Here is a tiny trained network, its code and every weight. The questions are about switching its units off for an input and a class, where a switched-off unit gives its printed mean instead of its output.

import numpy as np


def w(rows, s, z=0):
    codes = np.array(rows[::2]) - 128.0
    scale = np.full(codes.shape[1], s)
    scale[-1] = z or s
    return codes * scale


def norm(h):
    return h / np.sqrt((h * h).mean(-1, keepdims=True) + 1e-5)


def f(y):
    return np.maximum(y, 0)


def log_softmax(a):
    a = a - a.max(-1, keepdims=True)
    return a - np.log(np.exp(a).sum(-1, keepdims=True))


def net(x, mask):
    res = np.array(x, float).reshape(1, 3) / 4 @ E
    u = 0
    for l in range(2):
        y = f(norm(res) @ A[l][:, :-1].T + A[l][:, -1])
        res = res + np.where(mask[u : u + 5], y, B[l][:, -1]) @ B[l][:, :-1]
        u += 5
    return log_softmax(norm(res)[-1] @ U[:, :-1].T + U[:, -1])


A, B = {}, {}
E = w([
[193,105,71,121,123,137],'x0',
[107,90,101,151,161,93],'x1',
[167,139,95,251,91,199],'x2',
],0.011)
A[0] = w([
[154,118,130,2,134,91,150],'L0N1',
[73,86,117,99,167,5,178],'L0N2',
[224,95,58,154,138,134,94],'L0N3',
[147,109,99,27,137,85,3],'L0N4',
[94,122,127,244,142,95,159],'L0N5',
],0.021,0.0054)
B[0] = w([
[23,186,63,61,127,80,244],'L0N1',
[118,239,242,96,175,60,251],'L0N2',
[185,112,114,179,31,250,212],'L0N3',
[241,99,75,79,130,13,208],'L0N4',
[169,10,195,139,124,179,205],'L0N5',
],0.018,0.019)
A[1] = w([
[164,125,104,219,87,208,63],'L1N1',
[44,90,183,127,182,97,168],'L1N2',
[86,50,100,90,223,77,106],'L1N3',
[92,6,73,181,160,155,160],'L1N4',
[130,95,89,106,187,163,1],'L1N5',
],0.025,0.0028)
B[1] = w([
[206,214,127,251,96,175,251],'L1N1',
[110,31,134,166,135,156,183],'L1N2',
[103,244,125,206,169,163,168],'L1N3',
[187,254,81,169,50,159,191],'L1N4',
[106,72,72,159,162,106,129],'L1N5',
],0.02,0.021)
U = w([
[123,49,245,113,194,158,110],'0',
[119,86,48,63,205,203,2],'1',
[140,89,6,33,85,135,67],'2',
[207,135,114,176,84,239,186],'3',
[58,219,110,21,178,41,171],'4',
[8,101,77,87,176,187,75],'5',
],0.015,0.0087)

Each question gives the input, the list of numbers given to net, and the class t.
The units are the neurons (one row each of A and B). Each row of codes is followed by its name. A weight is (code - 128) times the scale printed after its matrix; where a second scale follows, it is the last column's (A, B and U).
mask holds one flag per neuron, layer by layer. A switched-off neuron (its flag False) gives its mean, the last column of its row in B, instead of its output. The means were averaged over made-up inputs and are rounded, as every weight is.
A unit's drop is (log p(t) with every unit on - log p(t) with that unit switched off) / (log p(t) with every unit on - log p(t) with every unit switched off).
k most important neurons: the k neurons with the biggest drops, biggest first
k most important neurons of layer l: the k neurons of layer l with the biggest drops, biggest first
drop when u is switched off: that unit's drop, to one decimal
input [-2,-5,-1], class 5: 2 most important neurons => [L0N4 L0N2]
input [-7,2,-2], class 0: 4 most important neurons => [L1N2 L0N4 L0N1 L1N4]
input [4,-5,-1], class 2: 2 most important neurons => [L0N2 L1N1]
input [0,0,0], class 0: 3 most important neurons => [L0N5 L0N3 L0N4]
input [-8,-8,0], class 0: 3 most important neurons of layer 1 => [L1N4 L1N1 L1N3]
input [-8,-6,0], class 0: 2 most important neurons of layer 0 => [L0N3 L0N4]
input [8,-5,-3], class 2: 2 most important neurons => [L0N2 L0N3]
input [-7,6,2], class 0: most important neuron => [L0N3]
input [-6,-2,-1], class 0: 2 most important neurons of layer 1 => [L1N2 L1N1]
input [7,-1,-2], class 2: 4 most important neurons of layer 0 => [L0N3 L0N1 L0N4 L0N2]
input [2,-8,-1], class 4: 2 most important neurons => [L0N3 L1N1]
input [3,3,-1], class 4: drop when L0N2 is switched off => 0.1
